Each row is shifted at random along 8 fixed directions that mean nothing.
Known rows, with every step that occurs:
tebot > perad > kedu > petev > nemido > funas: [   2  -42 -363    0  -63  120 -144 -180  256  -38    8 -152   17  136
  144 -196  -90  198  204  621  447   47  217  309  300  -89 -104   71
  120  -87  446  110  303 -217   42  -94  -94 -233 -130  243  -41  283
   22   39   11 -140   31 -231]
perad > gefef > begil > tebavam > nemido > funas > petev: [ 203  203 -142   16 -263   47  131  264 -169 -338 -110 -268 -389 -238
  270   63  -71  246  -94   27 -293  171  451  -36  290 -184   94  -96
  -79 -100  -29  160  170  -51  188   85 -279 -276 -131  525 -157  236
 -208  -42 -551  285  108 -168]
tebot > perad > kedu > nemido > funas > gefef > begil > tebavam: [ -66 -150 -161  -61 -142  -70  197  -63  256  110 -393   -5 -247   73
  178 -116   71  175  -35  625  513   46   49  454  429  -59 -180  -91
  235  -87  269   75  225   90  109  302   63 -241 -213   63   59  467
 -328  -47  175  212  -91 -234]
funas > begil > perad > gefef: [ 203 -128  -77   48 -281 -254  316  245  200  -61 -311   14 -189 -426
  -37   21  -58   77 -122  113 -109  293 -229  366  132    3  -42  -33
  -14 -164  -68    5  -16 -121  232  418 -308 -231  -40  460  121  235
 -242  -54 -127   -5  -52 -246]
begil > funas > gefef > perad > kedu: [-203 -132  -91   35 -142  -14  332 -208  274 -151 -181  -25   54   73
   31 -254  170  -50    0  309  319  186 -109  151  196    3  -42  -68
  229  -79  290  -83  132   75 -111  332  -92  -74 -274  -41  -52  194
 -349  110  440 -221   -3 -147]
nemido > begil > perad > kedu: [ -36 -279 -137   62 -239 -172  416  -19  -22 -255 -160 -185   25 -311
 -168 -289  -41   19  199  116  114  236 -205  106  -16 -104  -17   -1
  338 -209  175 -234  -41 -133   62  458 -425  129 -267  386  125  106
 -402  107  354 -185  -26 -331]
tebot > kedu > nemido > begil > tebavam > funas: [   5   55  385 -201  -94  211  171 -207 -104 -108 -166 -140   -9 -266
 -267 -218    5  165  241 -238 -234  225   -6 -169   26   48 -139   37
  -32 -101   37  128 -119  -58   36  181 -559   69  -48  281  -15  -33
 -479  299  -93   18   15 -149]
tebot > perad > kedu > petev > nemido > begil > funas: [-222   36 -159  263  227  413  -63 -250  211 -282    1 -316   10  256
  211 -155   84  250  100  631  210 -158  185   27  296 -102 -149   39
  344  -58  342 -215  355 -150  -92 -102  153   51 -382   24  -18  154
  -14   73  114 -149  216 -104]
perad > kedu > nemido > tebavam > funas > gefef: [ -52  -45  105   22   10  167  126 -186   88   12 -220 -205 -113  216
  128 -134  264  -99  -18  369  559   23   24   -2  119  -67 -144 -144
   63  -48  327  -46  130   64 -175   65   95 -362 -176  -43   95  131
 -233   36  400   83   39 -117]
perad > tebot > kedu > petev > nemido > tebavam: [ -55  124 -375  250   48  167 -211 -234   63 -525  247 -345  207  105
  110 -380 -216  185  235   44   -5  132  -99 -107   80 -116 -214  172
   68  -52  423 -265  194 -298  -99  -92 -368   22 -403  273 -309   95
 -351  167 -135 -221  216 -283]
tebavam > funas > petev > nemido: [ 232  203 -270  253 -273    7  111    7  -45  -79  -45 -244 -237 -128
  334  208  -19  -97 -272  296   89   34  151  310   58  -89 -164   33
 -188  -35  425 -148  195 -166 -205 -158  -51 -317 -119  175  -72   73
  145  -54 -212   92   34   47]
begil > funas > tebavam > petev: [  -6  262 -102   63  -41  197 -158 -272  -17   14  298   26   74  158
   88  -66   25  -12  218  103  -27   30  100   20  101   83 -101  105
   52  115  145   87  229  -52  -25  -29 -183 -337   68  142    8  261
   30   84 -264 -125  -10 -245]
petev > nemido > funas > tebavam: [-117 -176 -279   60  -99  -17  221 -213 -443 -347  180 -229   38   78
  395  -82  190  118   25  166  230 -129  -23 -346  -88 -271   18  194
   40  149  168 -406  257 -166   85  137   80  -98 -193  246  -74  308
  122   91   12  -67  161 -462]
petev > kedu > nemido > funas > begil > gefef > perad: [  31  103  126 -116  -70  152  157  -27  155 -223 -119 -168 -434 -123
  271   30  209   87 -236  353 -201  134   19 -102  242  -77  -39  -70
   21  -30   71 -141  149   53  100   80    2 -147 -312  102    4  101
 -229   67 -158  129  123  -35]
nemido > tebavam > begil > perad > gefef > kedu > petev: [ -82  152   45  -52   40  234  -86  -98  185 -355  -46 -428  -95  146
   70 -156  254   68   34  361  -77   72 -105 -172   41  -39  108  -14
  244  -79   83 -159    6   45  119 -123   -9 -132 -580  395  136  128
 -312  -39   67  -24  341  -34]
nemido > tebavam > funas > gefef > perad > kedu: [-111 -115  205 -205 -160  297  244 -280 -362 -317  -87 -148 -134   26
  115 -120  209  110  244 -169  -61  277  356 -555   26 -131  316 -370
  111  -14   25  315  -69  124   58  132 -484 -240 -185  506  -86   52
 -351  229  -73   43   30 -479]
tebot > perad > gefef > begil > funas: [-197 -187   34   80  -20  211  271   24  133 -212 -283 -133 -103 -140
   77  -52  188  289  -55   87  -71  -74   93  -10  274  -34   19 -103
  208 -130 -123  -79    5  128  110  297  192   83 -212   92   80  211
 -258  -38  284  -44  222  -42]
tebavam > begil > gefef > perad > kedu > petev > nemido > funas: [ -88 -141 -132 -215 -108   81  361 -321  160 -228  -54 -292 -122  229
  213 -352  304  181  189  569  433   23  212  -58  165 -163  259   34
   28   68   -6  113  140  -89  334   50 -157 -188 -266  516  -20  320
  -47  201    1 -209   93 -436]
tebavam > begil > funas > gefef > perad > tebot > kedu: [  95 -139 -100  102 -148 -197  339  -83  452   31 -345   10 -120   41
   49 -208   -9   14  -50  431  303  -12  -55  530  466   48  -41    6
  -36  -73  145  -19   29  -54  -23  256 -119 -268 -147  157 -119  220
 -257   91  -26  -91 -116 -220]
gefef > perad > begil > funas > petev > kedu: [ -43  158   52  115  182  367  158  -28  479 -256 -125 -294  -93   30
   69   59  -31  186 -102  122 -161  -20  106  -79  352   -6   21 -126
  416 -301   95  -58   46   17 -235   57 -176  155 -313  -84   -1   -9
 -445  129   17  -40  276  190]
tebavam > funas > gefef > begil > perad > kedu > nemido > petev: [-251 -178  -13   21 -325  -81  655 -159 -256 -113  -63 -266 -457  -26
  279   -8  499 -132    9  391  331  180   50  172   -4  -97  134 -293
  112  108  249 -197   72  -57   57   14 -156 -155 -573  363   21   75
 -207  -14  318  146  -61 -144]
gefef > perad > tebot > kedu > petev: [ -77 -179 -224  178   64  -69  -49 -121  175 -257   66 -166  -20  168
  142 -357  -24  245  172  144  228   -8  -58   29  156   21  125  -39
  150  138  -74    1  -75 -160   94   47  -52   89 -280  262 -152  126
 -161   33  -13 -150    9 -300]
funas > tebavam > petev > nemido > begil: [ 289  183  -81   14  205  241  -67   -7   74  -24   -5 -194 -134  134
  268  183 -137  161 -127  353  -77 -198  347 -199  314 -102    7  250
   -4   43   37  -15  238 -239  -24 -190   52 -327  103  196 -168  303
  219   81 -699  146  218 -210]
nemido > begil > funas > tebavam > petev: [ -48  -73  109    0   91  160  258 -131  -38   92   58  -25  -56  141
   68   54  152  109  157  235  249 -270  131  -25   94  -35   94  110
  260  116 -165  -23   81 -186   18  169  -12 -144   65  254  243  317
  127  159  -26  -60  103 -396]
gefef > begil > tebavam > petev > nemido > kedu: [-339   45 -127  183 -306   77  384 -376 -320 -294  203 -341  -94   -1
  172 -190   74  -44   76   34   13   51   26   94 -140  -53 -131   24
  413  -49  255 -237  -58 -114 -155  177 -388  289 -594  221  161  214
 -510  136  279  -46  118 -131]
tebot > kedu > petev > nemido > begil: [  84   28   34   61 -103   82   48   15  163 -106 -219 -217  -73 -219
  -19   33 -212  106  -81  214   73  -78  -84  286   68 -103 -172  181
   84 -195  212 -201  -34 -316 -124  -13 -276  155 -288  245  -22   77
 -142  114 -132  -28  159  -20]
nemido > funas > begil > perad > kedu > petev: [  14  -75  144 -166   69  135  263  136  435   11 -248 -194 -212  -51
 -104   28  -87  101   70  317  280   21  -45  278  162  -60   20 -187
  435 -273  154  -15    5 -111   55  182 -247   32 -220  212  404  146
 -333   60  285  -21  201 -227]
gefef > perad > tebot > kedu > nemido > begil > funas > petev: [-104  145 -198  209  363   63   89  -27  533 -175  154 -212 -141  331
  137 -140   61  201   -3  562  158   -2   94  176  546   77  -82   33
  213  114  237 -255  338 -249 -159    0  110  -78 -336  -85 -216  117
  -89  129  -29  -46  126  -49]
kedu > petev > nemido > funas > gefef > begil > tebavam: [  38   20 -272  -29 -257   26  257  -38 -103 -377 -137 -189  -57  -96
  382 -117 -164  278   -8  347  194   18  -20   26   99 -243   49  228
   -9    8  126  -56  295  -86  184  173 -238  -95 -250  399 -254  473
 -226   45 -326   29  125 -432]
funas > petev > kedu > nemido > begil > gefef > perad: [ 177 -133 -143 -104 -234 -210  423   78  189 -138  -92  -97 -279 -281
  165  -97  170  218  -65  348    1  284  -98   92  114  -67   98  153
  -16   59 -150  -13   61 -281  190  246 -366 -196 -198  581 -142  222
 -143  168 -244  -19  -65 -179]
tebavam > petev > kedu > nemido > begil > funas > gefef > perad: [-184 -265   77  111 -337   53  424 -308 -363  -57   45  -79 -440   10
  469    7  534   34  -82  410  168 -114  118   21   77 -113  251  -73
   69  269 -254   43   39 -185   45  116 -160 -153 -338  578   18  175
   13  112  -92   18 -175 -289]
kedu > nemido > begil > gefef > perad: [-165   40 -131 -129   42 -116  396 -162  246 -265  128  -51   61   52
  -76 -353  333   86   62  390   60  309 -177  -60   35   89    9  251
   42  214   49 -209  152  -52  162  223   60   -6 -296   19 -196  193
 -134  162  230 -157   71 -204]
begil > gefef > perad > tebot > kedu > petev > nemido > tebavam: [ 103 -233 -147 -164  108   59  194 -157  436 -182 -347 -149 -262   64
  143 -148  207  306  -47   94   80  130  -54  -49  209  -61   18   69
  -61   32  -66  130   30 -193  246   23   17 -148 -162  521 -142  320
 -181  229 -307 -135  256 -398]
petev > kedu > nemido > begil > funas > gefef > perad > tebot: [ 158 -168  121 -129 -167  -62  493  130  109  -57 -316 -138 -469 -443
  157  149  248   58 -341   83 -479  166  -34   -4  287 -121  139   36
 -242  -22  -73  -63   -5 -234   23   27 -224 -119 -238  453 -237   -4
 -318  162 -327  167   52   39]
kedu > petev > nemido > funas > tebavam > begil > perad > gefef: [ -89  -67  -88  -35   78  297  246 -173 -101 -449    9 -309 -136  153
  281 -129  299  321  138  190  -13  -41   70 -375  -15 -179  164  -48
  175   11 -167  -74   91  -53  339  111 -154 -108 -379  620  118  340
 -224  104 -160  -49  317 -595]
petev > nemido > begil > tebavam > funas > gefef > kedu: [  53 -179  170 -159 -312   71  587 -180 -156  -88 -328  -44 -233 -249
  174   66  126   71 -104  186  -80  198   42   60  -36  -84   56   44
   -2 -104   73  164  -36 -107   36  311 -583  -84  -72  457   63  236
 -370  246 -151   92   25 -319]
tebot > perad > begil > tebavam > funas > petev > nemido > kedu: [-100  132 -200  165   58  109  228 -271  165  -77  -11 -242  -22  158
  155  -97   15  193  168  466  275   83  288  230  262   -7 -167  -19
  279 -115  412   70  213 -191 -153  -44 -183 -209 -332  143   49  234
 -191  116  -80   55   56 -106]
petev > kedu > nemido > tebavam > funas > begil > gefef > perad > tebot: [ 131 -355   37 -146 -110 -108  696 -167  250 -137 -152 -248 -235 -126
  118 -277  382  192   41  208  202  271 -177  -50  117   -8  102   66
  -84   89  -89    4  -57 -236  239  364 -237 -328  -53  485   76  251
 -356  277  188 -104   63 -449]
funas > gefef > kedu > nemido > tebavam: [  83 -155   46 -133 -230  -43   92   64 -197  -53 -217 -188 -311 -139
  301   87  258    5 -308  159  -34   84 -228  -86   -8 -113   28   49
  -81   25   31 -136   61  -33   21   83  -37 -254 -189  345  -85  169
 -184  -45  -77  225   49  -24]
tebot > perad > kedu > nemido: [ 134  -15   36 -103  -21   96 -279   35  -22  134 -204 -188 -307 -129
  123   60  162  114 -162   60 -309   90  207  -94  307  -45  -54 -129
 -207  -15   55  143   85   -8  116 -306   92 -261  -33  230 -191  -59
   27  -97 -383  255  -63  238]
funas > nemido > tebavam > begil > gefef: [  38    5  331 -230  224   99  270  -61  206  135 -248  -80 -327  263
   79  243  490  -39 -250  104   91 -228  169  -76   55 -111  -26 -178
   26  -21 -139   25  -15   67  163  -80  294 -239 -121   76  234  138
  104  112  -47  247  195  -65]
nemido > tebavam > petev > kedu: [ -63   36   77   18  -86  280 -162 -279 -282 -146  206 -225  -49  114
  180  -31  112  -17  153  -22   -7 -121  241 -370   -7 -172   88  -24
  132   19   32   29  -14 -130 -109 -261 -198 -115 -229  353   35  -42
  -41  124 -152  -46  111  -53]
tebot > kedu > petev > nemido: [ -20  -96   19 -158  194  149  -35 -238  400   16   25  -88  225  237
   -7 -223  -98  264  210  161  324  -10  -13   22  129   36  -39  214
  -17  -28   36  176   75 -281   49 -100 -282   10   28  107 -154  134
  -49  219 -123 -284  102  -92]
petev > kedu > nemido > begil: [ -99   97  131  206   44  217  -93 -103  -80  -66  113  -87 -253   33
  135   70   65   -3  -26  225 -119  -36   17   55   17   -1 -139 -136
  209  -67   39 -113  -11  -49 -141    5 -179  141 -284  -29  156  -96
 -222   40   13  169  -62   79]

Rows:
[ 243 -129 -155  -76 -302 -234  580  182   97 -442 -248 -474  144 -431
  -28 -357  -40  246    2   99  163  208  -34 -172  229 -166   21  342
 -124 -100  163 -221  123 -258  206  346 -148 -235  -87  383 -393  378
 -317  127   89  -80  260 -132]	perad > gefef > begil > tebavam > funas > nemido > petev
[  22  -31 -441   49  -28   67 -225 -258  159    2   99  -83   15  260
  275 -148  -57  243  269  675  541   30  145  290  253  -78 -153   83
  196   19  438   74  358 -242  115  -11  -91 -419 -107  313   30  511
  102   33 -150  -60  -22 -489]	tebot > perad > kedu > petev > nemido > funas > tebavam
[-289 -102  -11   85  178  316  118 -152  -89 -326   74  -70 -228  236
  396  -38   78  195   55   96   72 -174  312 -186  113 -269  101 -275
  109    2   11   11   89 -163  -44 -150 -298  150 -474  274 -100   10
 -254  152 -176   29  198 -350]	perad > tebot > kedu > petev > nemido > funas > gefef
[-125 -129 -259    0  114  121  232 -364  192 -288  -86  -93 -140  397
  391 -279  142  204  -14  388  287  -68  378 -190  495 -165   69   24
   76  145  143  117  261 -136   12  -36   23 -163 -293  247 -333  327
 -190  228 -310 -101  186 -459]	begil > tebavam > petev > nemido > funas > gefef > perad > tebot > kedu
[-117  -53  -12  -37 -151  -95  466 -152  -94 -147  180 -312   -8   13
  110 -216  274  107  114  387  272  142 -126   33  -95   -6   64  184
  176  158  109 -175   72 -269    4  214 -358  -36 -267  327   87  177
 -204  175  308  -20   33 -157]	gefef > kedu > nemido > begil > tebavam > funas > petev
[ -89   51 -334  269  -91   73  -68 -335  167 -362  -10 -233  -16  268
  286 -329   62  156  211  688  543  -46 -116  267  184  -95 -234   59
  250  -63  336 -263  250 -105  133  198  -94 -299 -527  381  134  503
 -190   10  -25 -179  103 -564]	tebot > kedu > petev > nemido > funas > tebavam > begil > perad > gefef
[-157 -156    3  -58 -157  101  235 -380  -73  -97   60 -266  107 -113
  -24 -361  322  245  179  -88 -129   70    1 -186   66  -46   18  144
  118   14 -158  142 -140 -218  133  -40 -432  113 -282  459  -94   46
 -440  187   -4  -73   14  -14]	tebot > perad > begil > tebavam > petev > kedu > nemido
[  28   55  -33 -129 -284   12  291 -101  201 -106 -180 -148   15 -104
  135 -141 -163  -18   -5  420  345  -79  120  125  283 -213  -26  228
  160 -160  291  -76  107  -82 -129   64 -242 -133 -321  123  -60  301
 -380  103   34  -34  165  -41]	nemido > funas > gefef > begil > tebavam > petev > kedu
[ 139 -240   34 -331  225   83  308   77  234 -199  -82 -362 -130  125
   95 -256  325  413  114  299 -106  181  -91 -495  264   51  282  160
   64   60 -335  -11   94 -151  437  135 -139 -309  -37  563 -173  291
 -279  134 -232   -7  255 -215]	funas > tebavam > begil > perad > gefef > kedu > nemido > petev
[-104  124 -220  131 -107   -2  118 -397   37  -59   33 -248 -177  206
  204 -136  105    9   17  401  150   62  196  174  257   40   -3   53
  224   36  186  144  111 -134  -48  -36  -67 -128 -328  240  -18  332
 -160   83 -275   29  -17 -143]	gefef > perad > begil > tebavam > petev > nemido > kedu
[-206 -239  -82  360  -69  316   82 -461 -207 -197  135 -257 -131  226
  381 -109  355  215  158  209  302 -306  260  -30  206 -153  -51 -225
  486  -73    7   65  109 -138  -14  177 -116 -133 -263  375  207  281
 -120   99  106  -45  -10 -378]	tebot > perad > begil > funas > nemido > tebavam > petev > kedu
[  25  -26  -64   46 -155   37   11 -115 -154 -350  -92 -336   -2  -70
  311 -169 -175  312   50  290  235 -142  -77  -71  157 -280  -84  242
    4    9  146 -234  272 -303  151   61 -228  -56 -252  444 -144  285
  -31  126 -389  -68  131 -352]	tebot > kedu > petev > nemido > funas > begil > tebavam
[ -12 -113   61   40   69  340  116 -267  -49 -604  -67 -499   53   60
  304 -328   91  428  249  202  162   83   64 -542  181 -203   91   59
   -1   -4   30  -71  234 -233  236   66 -271 -323 -292  646 -162  252
 -156  177 -302 -251  300 -534]	tebot > kedu > petev > nemido > tebavam > funas > begil > perad > gefef
[ 330   79   74   37 -235   92    2   18  -23  -84 -329 -294 -354 -236
  204 -109   18   50  -33  315  112  194   10   35  246 -105 -174  -79
 -209  -96  166   26  236   26  160  207 -159 -646   99  398   46  256
 -144   -8 -302  156  -83 -272]	perad > kedu > nemido > tebavam > funas > begil > gefef
[ 138  -42  -63  119 -187  -89  273 -220   61 -130 -174 -299 -264  -13
  213  -15  209   69  -53  350  246   49  135   92  261  -48   20  -62
  115  -28  207   81   68 -164   56   22  -26 -243 -201  253  -99  229
  -88  114 -197  150  -40  -95]	gefef > perad > begil > tebavam > funas > nemido > petev > kedu
[ 199 -153  151 -170  -75 -144  328   -1   22  -33  -44 -389    8 -211
  -41 -203   18  132  109   10  132   94  -67  -87  237 -108   24  203
 -319   43  138 -159   29 -428   73   22 -341 -376   21  429 -175   48
 -134  210  -92   -9   74 -199]	perad > tebot > kedu > nemido > tebavam > funas > begil
